Below is a small trained network, with its code and all its weights. Each question gives an input and a target symbol and asks what happens when units are switched off, that is, made to give their printed mean instead of their output.

import numpy as np


def w(rows, s, z=0):
    codes = np.array(rows[::2]) - 128.0
    scale = np.full(codes.shape[1], s)
    scale[-1] = z or s
    return codes * scale


def f(y):
    return np.maximum(y, 0)


def softmax(a):
    e = np.exp(a - a.max(-1, keepdims=True))
    return e / e.sum(-1, keepdims=True)


def log_softmax(a):
    a = a - a.max(-1, keepdims=True)
    return a - np.log(np.exp(a).sum(-1, keepdims=True))


def net(x, mask):
    ids = ['αβγδεζηθλμξπσψω'.index(c) for c in x.split()]
    T = len(ids)
    res = E[ids] + P[:T]
    u = 0
    for l in range(2):
        r = res
        for j in range(2):
            rows = slice(3 * j, 3 * j + 3)
            q, k, v = (r @ M[l][rows].T for M in (Q, K, V))
            z = softmax(np.where(np.tri(T) > 0, q @ k.T / 3**0.5, -1e9)) @ v
            o = O[l][rows]
            res = res + np.where(mask[u + j], z, o[:, -1]) @ o[:, :-1]
        u += 2
        y = f(res @ A[l][:, :-1].T + A[l][:, -1])
        res = res + np.where(mask[u : u + 4], y, B[l][:, -1]) @ B[l][:, :-1]
        u += 4
    return log_softmax(res[-1] @ U[:, :-1].T + U[:, -1])


Q, K, V, O, A, B = {}, {}, {}, {}, {}, {}
E = w([
[99,149,145,107,173,161,72,27],'α',
[157,207,164,105,4,111,107,100],'β',
[189,140,87,170,105,243,88,160],'γ',
[128,77,123,123,89,130,99,97],'δ',
[106,83,121,84,177,129,154,155],'ε',
[155,93,113,157,28,101,100,147],'ζ',
[77,91,141,44,185,121,117,57],'η',
[148,214,126,66,104,162,154,205],'θ',
[109,58,104,154,88,108,141,192],'λ',
[100,30,157,113,127,142,118,51],'μ',
[43,117,87,136,167,162,97,123],'ξ',
[143,129,155,52,87,95,126,92],'π',
[108,205,124,113,126,112,89,109],'σ',
[119,115,38,209,183,211,89,240],'ψ',
[183,149,113,143,71,84,119,194],'ω',
],0.017)
P = w([
[139,115,130,135,130,84,114,150],'0',
[173,123,179,92,131,163,91,191],'1',
[92,133,110,126,106,87,129,130],'2',
[203,144,65,139,128,172,192,77],'3',
[81,144,115,113,93,118,142,137],'4',
[192,70,27,67,137,91,98,179],'5',
[67,152,107,100,81,135,142,143],'6',
[153,147,248,137,120,170,103,153],'7',
[37,163,105,117,78,107,135,132],'8',
[145,174,38,195,96,76,170,71],'9',
],0.017)
Q[0] = w([
[128,125,24,110,76,146,190,87],'0.h0',
[250,101,115,129,212,101,119,114],'0.h0',
[162,190,101,200,182,115,214,64],'0.h0',
[75,120,134,101,92,167,120,147],'0.h1',
[121,161,154,111,142,107,90,160],'0.h1',
[93,130,55,158,116,153,121,95],'0.h1',
],0.021)
K[0] = w([
[118,180,172,148,129,220,91,126],'0.h0',
[185,78,177,165,158,105,204,109],'0.h0',
[96,110,254,182,122,135,121,157],'0.h0',
[71,142,116,127,107,181,83,139],'0.h1',
[115,151,163,109,126,121,83,120],'0.h1',
[100,144,36,91,89,141,134,98],'0.h1',
],0.019)
V[0] = w([
[173,232,88,80,237,24,97,157],'0.h0',
[161,247,77,106,217,57,179,137],'0.h0',
[126,1,96,178,38,148,105,64],'0.h0',
[162,81,52,95,108,149,52,123],'0.h1',
[96,106,149,188,99,179,156,93],'0.h1',
[141,145,153,160,157,31,128,140],'0.h1',
],0.0079)
O[0] = w([
[114,216,160,91,148,4,105,167,127],'0.h0',
[151,241,123,100,173,48,127,175,70],'0.h0',
[122,46,103,120,117,230,108,152,140],'0.h0',
[73,190,85,117,148,46,77,166,254],'0.h1',
[165,192,141,84,162,115,147,124,129],'0.h1',
[179,95,95,108,108,254,133,165,32],'0.h1',
],0.006,0.0045)
A[0] = w([
[132,140,2,112,109,102,234,64,3],'0.n0',
[97,145,112,197,187,148,153,163,42],'0.n1',
[209,59,160,134,160,83,122,114,206],'0.n2',
[120,160,93,99,104,164,219,194,208],'0.n3',
],0.0092,0.003)
B[0] = w([
[143,84,191,254,120,42,119,114,253],'0.n0',
[133,165,178,53,87,125,182,74,198],'0.n1',
[138,176,139,58,150,114,99,197,173],'0.n2',
[66,98,118,123,136,124,126,71,221],'0.n3',
],0.0086,0.0057)
Q[1] = w([
[115,157,140,164,119,138,175,103],'1.h0',
[85,126,126,109,115,127,107,150],'1.h0',
[109,132,196,95,119,161,95,188],'1.h0',
[182,92,75,156,151,76,163,76],'1.h1',
[84,96,84,81,103,77,60,126],'1.h1',
[255,138,183,124,226,196,99,206],'1.h1',
],0.027)
K[1] = w([
[81,152,170,110,118,158,116,154],'1.h0',
[99,164,69,146,159,143,100,100],'1.h0',
[153,97,26,59,120,85,125,109],'1.h0',
[139,95,251,155,159,130,135,187],'1.h1',
[132,142,152,203,148,127,176,102],'1.h1',
[204,36,76,83,146,52,135,131],'1.h1',
],0.022)
V[1] = w([
[195,121,92,111,170,137,83,119],'1.h0',
[19,107,142,217,155,106,41,174],'1.h0',
[112,158,92,143,248,178,205,150],'1.h0',
[118,12,176,62,167,62,240,176],'1.h1',
[120,106,160,53,214,124,61,5],'1.h1',
[191,148,126,56,28,126,101,53],'1.h1',
],0.018)
O[1] = w([
[100,146,110,183,106,167,107,115,115],'1.h0',
[83,57,79,142,245,109,136,171,253],'1.h0',
[76,139,85,73,80,87,155,60,90],'1.h0',
[218,87,58,103,97,21,131,124,107],'1.h1',
[161,143,135,71,225,118,10,33,123],'1.h1',
[172,151,126,80,249,162,176,165,98],'1.h1',
],0.014,0.02)
A[1] = w([
[118,169,139,160,135,158,199,169,2],'1.n0',
[178,104,129,207,152,120,157,64,199],'1.n1',
[198,160,153,97,175,147,97,141,58],'1.n2',
[117,205,109,102,132,5,199,131,59],'1.n3',
],0.011,0.004)
B[1] = w([
[169,102,204,47,89,32,61,2,250],'1.n0',
[111,130,100,71,86,138,119,221,206],'1.n1',
[133,213,47,114,62,175,214,104,226],'1.n2',
[83,101,189,241,134,207,172,59,199],'1.n3',
],0.0083,0.022)
U = w([
[113,154,138,126,138,179,132,104,137],'α',
[132,115,162,58,133,128,207,107,155],'β',
[100,90,183,84,97,214,92,103,63],'γ',
[136,95,158,142,149,239,143,186,159],'δ',
[169,82,126,145,130,119,162,61,19],'ε',
[173,62,190,103,147,173,132,141,85],'ζ',
[126,171,109,91,128,42,162,105,3],'η',
[143,158,185,193,194,111,206,137,159],'θ',
[137,103,122,105,132,94,200,176,13],'λ',
[140,59,109,51,96,196,150,114,120],'μ',
[100,115,135,104,176,85,76,159,135],'ξ',
[126,173,128,113,145,94,219,166,184],'π',
[86,253,217,133,187,73,130,242,208],'σ',
[40,142,117,56,61,119,202,126,196],'ψ',
[135,180,173,109,130,18,154,167,158],'ω',
],0.0052,0.0042)

Each question gives the input, a string of symbols that net reads in full, and the target symbol t.
The units are the heads (3 rows each of Q, K, V and O) and the neurons (one row each of A and B). Each row of codes is followed by its name. A weight is (code - 128) times the scale printed after its matrix; where a second scale follows, it is the last column's (O, A, B and U).
mask holds one flag per unit, layer by layer, with each layer's heads first. A switched-off unit (its flag False) gives its mean, the last column of its rows in O or B, instead of its output. The means were averaged over made-up inputs and are rounded, as every weight is.
A unit's drop is (log p(t) with every unit on - log p(t) with that unit switched off) / (log p(t) with every unit on - log p(t) with every unit switched off).
The circuit of an input: a set's keep is (log p(t) with only the set's units on - log p(t) with every unit switched off) / (log p(t) with every unit on - log p(t) with every unit switched off). Starting from all 12 units, units are removed one at a time, each time the one whose removal leaves the highest keep (on an exact tie, the one counted first), for as long as the keep stays at least 0.8.
circuit, biggest first: the units of the circuit, biggest drop first
top k neurons: the k neurons with the biggest drops, biggest first
top k neurons in layer l: the k neurons of layer l with the biggest drops, biggest first
heads that matter: for each layer, one digit per head in row order, 1 if its drop is at least 0.15 and else 0, layers parted by /
input ψ β ε μ ξ ζ ε ε ξ π, target ε: circuit, biggest first : 1.n3, 1.h1
input ξ θ ζ ξ ψ π α ψ σ ξ, target ψ: top neuron : 1.n1
input ξ β μ ω ξ ξ, target ω: top 2 neurons : 1.n0, 0.n0
input μ ξ ω, target ξ: circuit, biggest first : 1.h1, 1.h0
input γ μ ψ ξ δ α μ γ, target α: circuit, biggest first : 1.h1, 1.n2
input ξ ξ λ η σ ε ψ η, target ε: heads that matter : 00 / 01
input δ σ ψ ε γ ξ μ, target ξ: heads that matter : 11 / 10
input ε θ θ ξ, target θ: heads that matter : 10 / 00
input σ σ λ, target σ: circuit, biggest first : 0.h0, 1.h1
input θ ψ ω ψ σ ε θ ω ψ η, target ω: heads that matter : 00 / 11
input η δ θ ζ λ ψ, target ζ: circuit, biggest first : 1.n0, 1.h1, 0.n0, 1.h0
input β ζ μ ε π ψ ψ δ δ ξ, target δ: circuit, biggest first : 0.h0, 1.h0
input ξ ω ξ ψ π ξ α, target α: circuit, biggest first : 1.h1, 1.n2
input ψ μ λ ζ δ η ψ ξ ψ σ, target ξ: heads that matter : 00 / 01
input ψ ψ ξ ζ, target ψ: circuit, biggest first : 1.h1
input π ζ ε ξ ξ ζ γ μ, target ζ: circuit, biggest first : 1.n0, 1.h1, 1.h0, 0.h1
input δ θ η, target θ: heads that matter : 10 / 01
input δ ξ ε λ ξ π ζ ε, target π: circuit, biggest first : 1.h1, 1.n2, 1.n0
input λ ω ε ζ ψ ε ε σ ψ, target ψ: heads that matter : 00 / 11
input ζ ξ ξ δ σ ψ δ π ψ ω, target π: circuit, biggest first : 1.h1, 1.n2, 1.h0
input μ ξ π δ μ ω α δ η η, target δ: circuit, biggest first : 0.h0, 1.h0
input ψ ψ α η ζ σ ε β, target σ: heads that matter : 10 / 00
input μ μ ξ μ μ ε ξ γ η ψ, target γ: circuit, biggest first : 1.h1, 1.n0
input ψ ε ε ζ ξ η β μ, target η: top neuron in layer 1 : 1.n2
input α η ζ δ ξ λ μ ε, target λ: heads that matter : 00 / 01
input ε δ π ψ ξ μ ξ ψ ω μ, target ψ: heads that matter : 00 / 11
